Below are the code and all the weights of a small trained network. Each question names an input and a class and asks about switching units off, where a switched-off unit gives its printed mean instead of its output.

import numpy as np


def w(rows, s, z=0):
    codes = np.array(rows[::2]) - 128.0
    scale = np.full(codes.shape[1], s)
    scale[-1] = z or s
    return codes * scale


def norm(h):
    return h / np.sqrt((h * h).mean(-1, keepdims=True) + 1e-5)


def f(y):
    return y / 2 * (1 + np.tanh(0.7978845608 * (y + 0.044715 * y**3)))


def log_softmax(a):
    a = a - a.max(-1, keepdims=True)
    return a - np.log(np.exp(a).sum(-1, keepdims=True))


def net(x, mask):
    res = np.array(x, float).reshape(1, 6) / 4 @ E
    u = 0
    for l in range(2):
        y = f(norm(res) @ A[l][:, :-1].T + A[l][:, -1])
        res = res + np.where(mask[u : u + 3], y, B[l][:, -1]) @ B[l][:, :-1]
        u += 3
    return log_softmax(norm(res)[-1] @ U[:, :-1].T + U[:, -1])


A, B = {}, {}
E = w([
[62,101,162,115,127],'x0',
[95,164,80,139,80],'x1',
[127,137,97,49,164],'x2',
[148,106,76,136,172],'x3',
[110,143,176,123,93],'x4',
[185,65,137,161,8],'x5',
],0.014)
A[0] = w([
[184,51,183,163,119,170],'L0N0',
[139,137,12,124,123,55],'L0N1',
[107,5,173,150,129,4],'L0N2',
],0.013,0.0049)
B[0] = w([
[108,191,34,105,146,253],'L0N0',
[76,15,135,75,103,192],'L0N1',
[7,39,40,86,117,181],'L0N2',
],0.018,0.0055)
A[1] = w([
[164,113,120,62,249,200],'L1N0',
[121,115,72,125,127,251],'L1N1',
[176,85,141,126,120,2],'L1N2',
],0.013,0.0079)
B[1] = w([
[249,211,123,98,105,233],'L1N0',
[177,201,102,113,93,252],'L1N1',
[64,56,163,182,23,119],'L1N2',
],0.012,0.011)
U = w([
[42,92,43,106,108,131],'0',
[113,53,147,215,163,27],'1',
[92,193,208,241,137,113],'2',
[197,6,105,111,141,57],'3',
[123,133,207,109,195,76],'4',
[131,86,138,203,184,2],'5',
[61,113,248,127,90,47],'6',
[229,194,81,94,113,234],'7',
],0.02,0.0088)

Each question gives the input, the list of numbers given to net, and the class t.
The units are the neurons (one row each of A and B). Each row of codes is followed by its name. A weight is (code - 128) times the scale printed after its matrix; where a second scale follows, it is the last column's (A, B and U).
mask holds one flag per neuron, layer by layer. A switched-off neuron (its flag False) gives its mean, the last column of its row in B, instead of its output. The means were averaged over made-up inputs and are rounded, as every weight is.
A unit's drop is (log p(t) with every unit on - log p(t) with that unit switched off) / (log p(t) with every unit on - log p(t) with every unit switched off).
The circuit of an input: a set's keep is (log p(t) with only the set's units on - log p(t) with every unit switched off) / (log p(t) with every unit on - log p(t) with every unit switched off). Starting from all 6 units, units are removed one at a time, each time the one whose removal leaves the highest keep (on an exact tie, the one counted first), for as long as the keep stays at least 0.8.
units of the circuit, in order: the units of the circuit, biggest drop first
k most important neurons: the k neurons with the biggest drops, biggest first
top k neurons in layer l: the k neurons of layer l with the biggest drops, biggest first
drop when u is switched off: that unit's drop, to one decimal
input [7,7,-6,1,6,7], class 0: 2 most important neurons => (L1N0 L0N2)
input [5,1,2,-5,0,0], class 6: top neuron in layer 1 => (L1N0)
input [-7,4,-8,0,8,-3], class 2: top 2 neurons in layer 1 => (L1N0 L1N1)
input [0,7,0,-1,2,-1], class 0: top 2 neurons in layer 0 => (L0N1 L0N0)
input [0,8,0,-3,5,2], class 2: 2 most important neurons => (L1N0 L0N0)
input [2,-3,-1,-4,8,-3], class 4: 2 most important neurons => (L0N2 L0N1)
input [2,5,3,5,-4,0], class 3: 3 most important neurons => (L0N1 L0N0 L0N2)
input [0,1,-1,-8,5,-3], class 6: 3 most important neurons => (L1N0 L0N0 L1N1)
input [4,-4,6,-7,8,-4], class 4: units of the circuit, in order => (L0N0 L1N1)
input [-2,6,4,6,1,3], class 0: 2 most important neurons => (L0N1 L1N0)
input [8,-5,-8,-8,-4,-5], class 0: 2 most important neurons => (L0N2 L1N0)
input [1,4,-7,-5,2,1], class 2: drop when L1N1 is switched off => 0.1
input [8,-3,1,5,5,1], class 0: drop when L1N1 is switched off => 0.0
input [3,2,4,-2,-2,4], class 0: drop when L1N1 is switched off => -0.5
input [5,-3,-2,-7,0,7], class 0: drop when L0N2 is switched off => 0.4
input [7,-1,-2,-3,4,-2], class 6: most important neuron => (L0N0)
input [-1,-4,-4,-3,6,-5], class 2: top 2 neurons in layer 0 => (L0N0 L0N1)
